Below are the code and all the weights of a small trained network. Each question names an input and a target symbol and asks about switching units off, where a switched-off unit gives its printed mean instead of its output.

import numpy as np


def w(rows, s, z=0):
    codes = np.array(rows[::2]) - 128.0
    scale = np.full(codes.shape[1], s)
    scale[-1] = z or s
    return codes * scale


def norm(h):
    return h / np.sqrt((h * h).mean(-1, keepdims=True) + 1e-5)


def f(y):
    return y / 2 * (1 + np.tanh(0.7978845608 * (y + 0.044715 * y**3)))


def softmax(a):
    e = np.exp(a - a.max(-1, keepdims=True))
    return e / e.sum(-1, keepdims=True)


def log_softmax(a):
    a = a - a.max(-1, keepdims=True)
    return a - np.log(np.exp(a).sum(-1, keepdims=True))


def net(x, mask):
    ids = ['Λαβγδεζηθμπστφψω'.index(c) for c in x.split()]
    T = len(ids)
    res = E[ids] + P[:T]
    r = norm(res)
    for j in range(2):
        rows = slice(4 * j, 4 * j + 4)
        q, k, v = (r @ M[0][rows].T for M in (Q, K, V))
        z = softmax(np.where(np.tri(T) > 0, q @ k.T / 4**0.5, -1e9)) @ v
        o = O[0][rows]
        res = res + np.where(mask[j], z, o[:, -1]) @ o[:, :-1]
    y = f(norm(res) @ A[0][:, :-1].T + A[0][:, -1])
    res = res + np.where(mask[2:6], y, B[0][:, -1]) @ B[0][:, :-1]
    return log_softmax(norm(res)[-1] @ U[:, :-1].T + U[:, -1])


Q, K, V, O, A, B = {}, {}, {}, {}, {}, {}
E = w([
[211,139,124],'Λ',
[144,120,93],'α',
[124,89,146],'β',
[167,125,139],'γ',
[224,158,114],'δ',
[121,59,134],'ε',
[201,156,97],'ζ',
[106,95,95],'η',
[148,107,172],'θ',
[90,76,115],'μ',
[49,76,115],'π',
[111,170,172],'σ',
[217,237,254],'τ',
[12,101,156],'φ',
[128,108,103],'ψ',
[144,76,249],'ω',
],0.017)
P = w([
[195,53,167],'0',
[168,85,125],'1',
[153,99,109],'2',
[149,111,112],'3',
[128,254,105],'4',
[145,131,99],'5',
[144,125,86],'6',
[153,107,89],'7',
],0.0073)
Q[0] = w([
[172,138,26],'H0',
[23,73,217],'H0',
[174,146,10],'H0',
[45,155,86],'H0',
[163,114,100],'H1',
[209,203,157],'H1',
[166,154,177],'H1',
[135,131,139],'H1',
],0.014)
K[0] = w([
[135,104,34],'H0',
[51,63,251],'H0',
[133,111,20],'H0',
[49,154,144],'H0',
[117,114,166],'H1',
[208,86,106],'H1',
[122,101,88],'H1',
[119,125,121],'H1',
],0.012)
V[0] = w([
[97,134,245],'H0',
[167,102,158],'H0',
[125,207,154],'H0',
[254,136,66],'H0',
[97,149,125],'H1',
[108,170,68],'H1',
[167,104,102],'H1',
[122,96,173],'H1',
],0.0086)
O[0] = w([
[115,2,82,169],'H0',
[123,113,78,215],'H0',
[166,77,121,28],'H0',
[171,211,70,176],'H0',
[102,137,149,69],'H1',
[97,61,155,4],'H1',
[163,84,91,180],'H1',
[140,182,105,210],'H1',
],0.0096,0.0029)
A[0] = w([
[121,248,100,186],'N0',
[37,226,122,181],'N1',
[2,83,50,81],'N2',
[56,69,130,3],'N3',
],0.011,0.0027)
B[0] = w([
[29,63,168,255],'N0',
[179,45,36,188],'N1',
[158,250,9,181],'N2',
[60,212,251,172],'N3',
],0.011,0.0069)
U = w([
[200,168,78,125],'Λ',
[77,158,9,169],'α',
[56,164,166,238],'β',
[145,137,147,58],'γ',
[212,192,85,119],'δ',
[136,120,119,34],'ε',
[179,172,75,140],'ζ',
[37,37,36,122],'η',
[209,44,55,84],'θ',
[149,94,98,34],'μ',
[136,116,126,2],'π',
[140,129,135,25],'σ',
[224,189,235,182],'τ',
[125,168,121,82],'φ',
[137,125,124,42],'ψ',
[153,34,214,238],'ω',
],0.014,0.0059)

Each question gives the input, a string of symbols that net reads in full, and the target symbol t.
The units are the heads (4 rows each of Q, K, V and O) and the neurons (one row each of A and B). Each row of codes is followed by its name. A weight is (code - 128) times the scale printed after its matrix; where a second scale follows, it is the last column's (O, A, B and U).
mask holds one flag per unit, heads first, then neurons. A switched-off unit (its flag False) gives its mean, the last column of its rows in O or B, instead of its output. The means were averaged over made-up inputs and are rounded, as every weight is.
A unit's drop is (log p(t) with every unit on - log p(t) with that unit switched off) / (log p(t) with every unit on - log p(t) with every unit switched off).
The circuit of an input: a set's keep is (log p(t) with only the set's units on - log p(t) with every unit switched off) / (log p(t) with every unit on - log p(t) with every unit switched off). Starting from all 6 units, units are removed one at a time, each time the one whose removal leaves the highest keep (on an exact tie, the one counted first), for as long as the keep stays at least 0.8.
units of the circuit, in order: the units of the circuit, biggest drop first
unit that matters most: the unit with the biggest drop
top k neurons: the k neurons with the biggest drops, biggest first
drop when u is switched off: that unit's drop, to one decimal
input φ ζ ψ ω Λ ψ α σ, target η: unit that matters most -> H1
input ψ ψ β θ δ τ ω β, target α: units of the circuit, in order -> (H0 N2)
input π ω φ Λ ε, target β: units of the circuit, in order -> (H0 N3)
input ω ω μ β, target α: units of the circuit, in order -> (H0 N2 N1 N0)
input δ μ τ ω η, target η: units of the circuit, in order -> (N1 N0)
input δ η φ φ π, target β: units of the circuit, in order -> (H0 N3)
input σ ω ω β η ω τ π, target α: top 2 neurons -> (N2 N0)
input δ ω Λ θ, target θ: units of the circuit, in order -> (N0 H0)
input φ τ φ μ, target β: units of the circuit, in order -> (H0 N3 N1 N2)
input τ η δ β φ φ τ π, target β: top 3 neurons -> (N3 N1 N2)
input ω ψ μ φ ψ, target η: top 3 neurons -> (N0 N1 N2)
input φ Λ Λ φ δ ε, target β: top 3 neurons -> (N3 N1 N2)
input μ φ β, target β: top 2 neurons -> (N3 N1)
input ω Λ ω θ, target θ: unit that matters most -> H0
input β ω δ φ μ, target β: top 2 neurons -> (N3 N1)
input φ ψ ψ φ φ β, target β: top 2 neurons -> (N3 N2)
input ψ ω δ η ω, target ω: drop when N0 is switched off -> 0.1
input ω ω φ, target α: drop when N2 is switched off -> 1.7
input μ ω φ, target α: drop when N2 is switched off -> 2.0
input η π τ τ ω ω ε, target α: units of the circuit, in order -> (N2)
